Here is a tiny trained network, its code and every weight. The questions are about switching its units off for an input and a class, where a switched-off unit gives its printed mean instead of its output.

import numpy as np


def w(rows, s, z=0):
    codes = np.array(rows[::2]) - 128.0
    scale = np.full(codes.shape[1], s)
    scale[-1] = z or s
    return codes * scale


def norm(h):
    return h / np.sqrt((h * h).mean(-1, keepdims=True) + 1e-5)


def f(y):
    return y / 2 * (1 + np.tanh(0.7978845608 * (y + 0.044715 * y**3)))


def log_softmax(a):
    a = a - a.max(-1, keepdims=True)
    return a - np.log(np.exp(a).sum(-1, keepdims=True))


def net(x, mask):
    res = np.array(x, float).reshape(1, 3) / 4 @ E
    u = 0
    for l in range(3):
        y = f(norm(res) @ A[l][:, :-1].T + A[l][:, -1])
        res = res + np.where(mask[u : u + 3], y, B[l][:, -1]) @ B[l][:, :-1]
        u += 3
    return log_softmax(norm(res)[-1] @ U[:, :-1].T + U[:, -1])


A, B = {}, {}
E = w([
[55,148,157,242],'x0',
[86,96,90,144],'x1',
[254,115,171,125],'x2',
],0.0089)
A[0] = w([
[99,103,1,98,73],'0.n0',
[96,132,74,242,168],'0.n1',
[205,247,92,91,1],'0.n2',
],0.008,0.00082)
B[0] = w([
[192,145,36,203,239],'0.n0',
[185,83,255,122,255],'0.n1',
[64,164,115,134,219],'0.n2',
],0.0099,0.0027)
A[1] = w([
[232,7,110,103,46],'1.n0',
[148,113,149,76,10],'1.n1',
[128,2,46,103,88],'1.n2',
],0.0078,0.0014)
B[1] = w([
[5,168,133,123,251],'1.n0',
[65,121,158,114,132],'1.n1',
[211,207,111,197,190],'1.n2',
],0.012,0.0033)
A[2] = w([
[128,220,4,100,111],'2.n0',
[218,61,196,168,218],'2.n1',
[123,101,253,99,250],'2.n2',
],0.0053,0.0013)
B[2] = w([
[122,229,174,122,246],'2.n0',
[107,136,2,203,188],'2.n1',
[167,35,98,47,251],'2.n2',
],0.0084,0.0032)
U = w([
[73,254,110,78,153],'0',
[183,150,66,211,241],'1',
[75,68,212,155,189],'2',
[79,78,114,210,6],'3',
[97,159,177,18,3],'4',
],0.0088,0.0031)

Each question gives the input, the list of numbers given to net, and the class t.
The units are the neurons (one row each of A and B). Each row of codes is followed by its name. A weight is (code - 128) times the scale printed after its matrix; where a second scale follows, it is the last column's (A, B and U).
mask holds one flag per neuron, layer by layer. A switched-off neuron (its flag False) gives its mean, the last column of its row in B, instead of its output. The means were averaged over made-up inputs and are rounded, as every weight is.
A unit's drop is (log p(t) with every unit on - log p(t) with that unit switched off) / (log p(t) with every unit on - log p(t) with every unit switched off).
The circuit of an input: a set's keep is (log p(t) with only the set's units on - log p(t) with every unit switched off) / (log p(t) with every unit on - log p(t) with every unit switched off). Starting from all 9 units, units are removed one at a time, each time the one whose removal leaves the highest keep (on an exact tie, the one counted first), for as long as the keep stays at least 0.8.
circuit, biggest first: the units of the circuit, biggest drop first
most important unit: the unit with the biggest drop
top k neurons: the k neurons with the biggest drops, biggest first
top k neurons in layer l: the k neurons of layer l with the biggest drops, biggest first
input [-2,3,-1], class 1: circuit, biggest first -> 0.n0
input [0,1,-4], class 1: circuit, biggest first -> 1.n0, 0.n0
input [5,-6,-6], class 2: top 2 neurons in layer 0 -> 0.n1, 0.n0
input [-6,5,8], class 0: circuit, biggest first -> 1.n0, 0.n1
input [-6,6,-1], class 1: top 2 neurons -> 0.n0, 1.n2
input [3,8,5], class 2: top 3 neurons -> 0.n1, 1.n0, 0.n0
input [2,8,8], class 2: circuit, biggest first -> 1.n0, 0.n0
input [3,2,4], class 2: circuit, biggest first -> 0.n0, 1.n2
input [0,-2,5], class 4: top 2 neurons in layer 0 -> 0.n0, 0.n1
input [-8,8,2], class 0: top 2 neurons -> 1.n0, 2.n0
input [1,3,1], class 2: top 2 neurons -> 0.n1, 1.n0
input [-4,4,7], class 0: top 3 neurons -> 1.n0, 0.n1, 1.n2
input [3,2,3], class 2: top 2 neurons in layer 0 -> 0.n1, 0.n0
input [1,-1,-1], class 2: circuit, biggest first -> 0.n1
input [1,-4,-8], class 2: top 2 neurons in layer 2 -> 2.n1, 2.n0
input [-4,-2,8], class 4: top 2 neurons -> 1.n0, 0.n0
input [3,7,4], class 2: top 2 neurons in layer 1 -> 1.n0, 1.n2
input [4,-1,-7], class 2: top 2 neurons -> 0.n1, 1.n2
input [-7,7,-4], class 1: top 2 neurons -> 0.n0, 1.n2
input [0,8,-3], class 1: most important unit -> 1.n2
